Here is a tiny trained network, its code and every weight. The questions are about switching its units off for an input and a class, where a switched-off unit gives its printed mean instead of its output.

import numpy as np


def w(rows, s, z=0):
    codes = np.array(rows[::2]) - 128.0
    scale = np.full(codes.shape[1], s)
    scale[-1] = z or s
    return codes * scale


def f(y):
    return y / 2 * (1 + np.tanh(0.7978845608 * (y + 0.044715 * y**3)))


def log_softmax(a):
    a = a - a.max(-1, keepdims=True)
    return a - np.log(np.exp(a).sum(-1, keepdims=True))


def net(x, mask):
    res = np.array(x, float).reshape(1, 3) / 4 @ E
    y = f(res @ A[0][:, :-1].T + A[0][:, -1])
    res = res + np.where(mask, y, B[0][:, -1]) @ B[0][:, :-1]
    return log_softmax(res[-1] @ U[:, :-1].T + U[:, -1])


A, B = {}, {}
E = w([
[24,34,197,119,102,48],'x0',
[179,6,79,100,162,167],'x1',
[63,119,119,177,125,179],'x2',
],0.014)
A[0] = w([
[115,129,51,211,177,195,178],'n1',
[181,250,190,17,80,75,176],'n2',
[149,177,102,131,101,118,186],'n3',
[92,80,173,147,151,133,253],'n4',
[229,141,23,133,105,135,135],'n5',
[111,133,209,205,144,88,82],'n6',
[116,178,179,182,98,103,195],'n7',
[97,156,94,149,102,213,142],'n8',
[140,152,91,96,165,185,115],'n9',
[94,210,101,198,96,198,83],'n10',
],0.011,0.0065)
B[0] = w([
[242,144,36,91,77,159,216],'n1',
[110,129,50,215,115,124,248],'n2',
[140,171,79,184,95,115,184],'n3',
[151,50,197,117,34,88,233],'n4',
[112,178,155,188,234,194,248],'n5',
[44,94,218,127,136,195,179],'n6',
[79,51,91,251,114,99,205],'n7',
[139,72,137,116,66,190,184],'n8',
[164,184,131,136,177,254,189],'n9',
[126,52,189,160,122,108,208],'n10',
],0.0081,0.014)
U = w([
[168,119,45,136,11,96,155],'0',
[115,95,147,157,145,147,219],'1',
[160,230,122,66,150,197,114],'2',
[112,64,200,84,97,53,192],'3',
[89,153,177,91,134,152,3],'4',
[115,183,114,153,182,90,58],'5',
[80,219,170,29,87,159,33],'6',
[76,178,176,70,130,137,3],'7',
],0.012,0.0061)

Each question gives the input, the list of numbers given to net, and the class t.
The units are the neurons (one row each of A and B). Each row of codes is followed by its name. A weight is (code - 128) times the scale printed after its matrix; where a second scale follows, it is the last column's (A, B and U).
mask holds one flag per neuron, in row order. A switched-off neuron (its flag False) gives its mean, the last column of its row in B, instead of its output. The means were averaged over made-up inputs and are rounded, as every weight is.
A unit's drop is (log p(t) with every unit on - log p(t) with that unit switched off) / (log p(t) with every unit on - log p(t) with every unit switched off).
The circuit of an input: a set's keep is (log p(t) with only the set's units on - log p(t) with every unit switched off) / (log p(t) with every unit on - log p(t) with every unit switched off). Starting from all 10 units, units are removed one at a time, each time the one whose removal leaves the highest keep (on an exact tie, the one counted first), for as long as the keep stays at least 0.8.
circuit, biggest first: the units of the circuit, biggest drop first
top k neurons: the k neurons with the biggest drops, biggest first
drop when u is switched off: that unit's drop, to one decimal
input [-1,-4,5], class 0: circuit, biggest first : n5
input [-5,-2,7], class 0: top 4 neurons : n1; n10; n8; n6
input [-4,-2,-4], class 5: circuit, biggest first : n2; n5; n4
input [-2,1,4], class 0: top 3 neurons : n5; n1; n6
input [-8,-5,0], class 0: top 2 neurons : n2; n10
input [-3,-8,-2], class 0: top 3 neurons : n5; n2; n3
input [-2,-7,1], class 0: top 2 neurons : n5; n2
input [2,1,7], class 0: top 2 neurons : n1; n5
input [-2,-2,4], class 0: top 3 neurons : n5; n1; n6
input [0,0,8], class 0: top 2 neurons : n1; n5
input [3,5,-7], class 3: drop when n1 is switched off : 0.1
input [-3,-7,3], class 0: drop when n2 is switched off : 0.1
input [2,3,-2], class 3: drop when n2 is switched off : 0.1
